Here is a tiny trained network, its code and every weight. The questions are about switching its units off for an input and a class, where a switched-off unit gives its printed mean instead of its output.

import numpy as np


def w(rows, s, z=0):
    codes = np.array(rows[::2]) - 128.0
    scale = np.full(codes.shape[1], s)
    scale[-1] = z or s
    return codes * scale


def f(y):
    return np.maximum(y, 0)


def log_softmax(a):
    a = a - a.max(-1, keepdims=True)
    return a - np.log(np.exp(a).sum(-1, keepdims=True))


def net(x, mask):
    res = np.array(x, float).reshape(1, 4) / 4 @ E
    y = f(res @ A[0][:, :-1].T + A[0][:, -1])
    res = res + np.where(mask, y, B[0][:, -1]) @ B[0][:, :-1]
    return log_softmax(res[-1] @ U[:, :-1].T + U[:, -1])


A, B = {}, {}
E = w([
[112,229,253],'x0',
[137,49,183],'x1',
[18,110,163],'x2',
[156,137,167],'x3',
],0.012)
A[0] = w([
[250,37,81,157],'n1',
[121,80,249,190],'n2',
[109,237,135,89],'n3',
[116,192,155,36],'n4',
[26,115,108,75],'n5',
[27,23,122,168],'n6',
[151,177,47,107],'n7',
[113,138,5,155],'n8',
[23,96,31,208],'n9',
[149,166,182,249],'n10',
[41,178,163,2],'n11',
[154,190,110,214],'n12',
[204,201,110,205],'n13',
],0.012,0.005)
B[0] = w([
[222,52,106,254],'n1',
[144,215,193,211],'n2',
[143,140,40,210],'n3',
[112,103,94,176],'n4',
[118,63,129,178],'n5',
[127,2,230,227],'n6',
[58,216,96,193],'n7',
[126,126,25,229],'n8',
[54,65,146,236],'n9',
[146,192,204,215],'n10',
[232,83,145,178],'n11',
[52,86,126,198],'n12',
[56,45,113,227],'n13',
],0.0087,0.014)
U = w([
[77,168,83,255],'0',
[55,95,236,240],'1',
[120,71,87,27],'2',
[161,114,149,3],'3',
[240,69,105,149],'4',
[157,253,184,58],'5',
[231,118,197,176],'6',
],0.014,0.0072)

Each question gives the input, the list of numbers given to net, and the class t.
The units are the neurons (one row each of A and B). Each row of codes is followed by its name. A weight is (code - 128) times the scale printed after its matrix; where a second scale follows, it is the last column's (A, B and U).
mask holds one flag per neuron, in row order. A switched-off neuron (its flag False) gives its mean, the last column of its row in B, instead of its output. The means were averaged over made-up inputs and are rounded, as every weight is.
A unit's drop is (log p(t) with every unit on - log p(t) with that unit switched off) / (log p(t) with every unit on - log p(t) with every unit switched off).
The circuit of an input: a set's keep is (log p(t) with only the set's units on - log p(t) with every unit switched off) / (log p(t) with every unit on - log p(t) with every unit switched off). Starting from the 12 units with the biggest drops (on a tie, the unit counted first), units are removed one at a time, each time the one whose removal leaves the highest keep (on an exact tie, the one counted first), for as long as the keep stays at least 0.8.
circuit, biggest first: the units of the circuit, biggest drop first
most important unit: the unit with the biggest drop
top k neurons: the k neurons with the biggest drops, biggest first
drop of u: that unit's drop, to one decimal
input [0,7,-6,0], class 6: circuit, biggest first -> (n8)
input [-5,-6,7,-1], class 1: top 2 neurons -> (n6 n9)
input [3,3,5,8], class 6: top 3 neurons -> (n11 n7 n9)
input [2,-8,4,8], class 0: top 2 neurons -> (n6 n3)
input [-7,4,3,-2], class 4: top 2 neurons -> (n1 n13)
input [4,-4,0,1], class 0: top 3 neurons -> (n6 n3 n1)
input [-3,-4,-5,2], class 2: circuit, biggest first -> (n7 n13)
input [1,1,-2,1], class 6: circuit, biggest first -> (n9 n8)
input [1,-2,-1,0], class 0: top 2 neurons -> (n6 n1)
input [6,0,4,-6], class 5: circuit, biggest first -> (n13 n9 n2)
input [5,-5,3,-1], class 5: circuit, biggest first -> (n6 n9)
input [2,4,-5,-4], class 6: circuit, biggest first -> (n8 n9)
input [-5,-3,4,6], class 1: top 4 neurons -> (n3 n1 n9 n6)
input [-7,-7,-4,0], class 2: most important unit -> n1
input [-4,-8,-5,0], class 0: top 2 neurons -> (n7 n6)
input [2,0,1,0], class 5: top 2 neurons -> (n6 n9)
input [3,-1,-5,1], class 1: top 2 neurons -> (n8 n13)
input [4,-4,3,3], class 5: top 3 neurons -> (n6 n1 n9)
input [0,8,-4,5], class 6: top 2 neurons -> (n2 n8)
input [0,2,2,7], class 6: circuit, biggest first -> (n9)
input [-6,-5,-4,0], class 2: top 2 neurons -> (n1 n7)
input [0,-4,3,5], class 0: drop of n1 -> 0.6
input [4,6,3,8], class 5: drop of n2 -> 0.2
input [-2,-4,-6,-4], class 2: drop of n1 -> 0.7
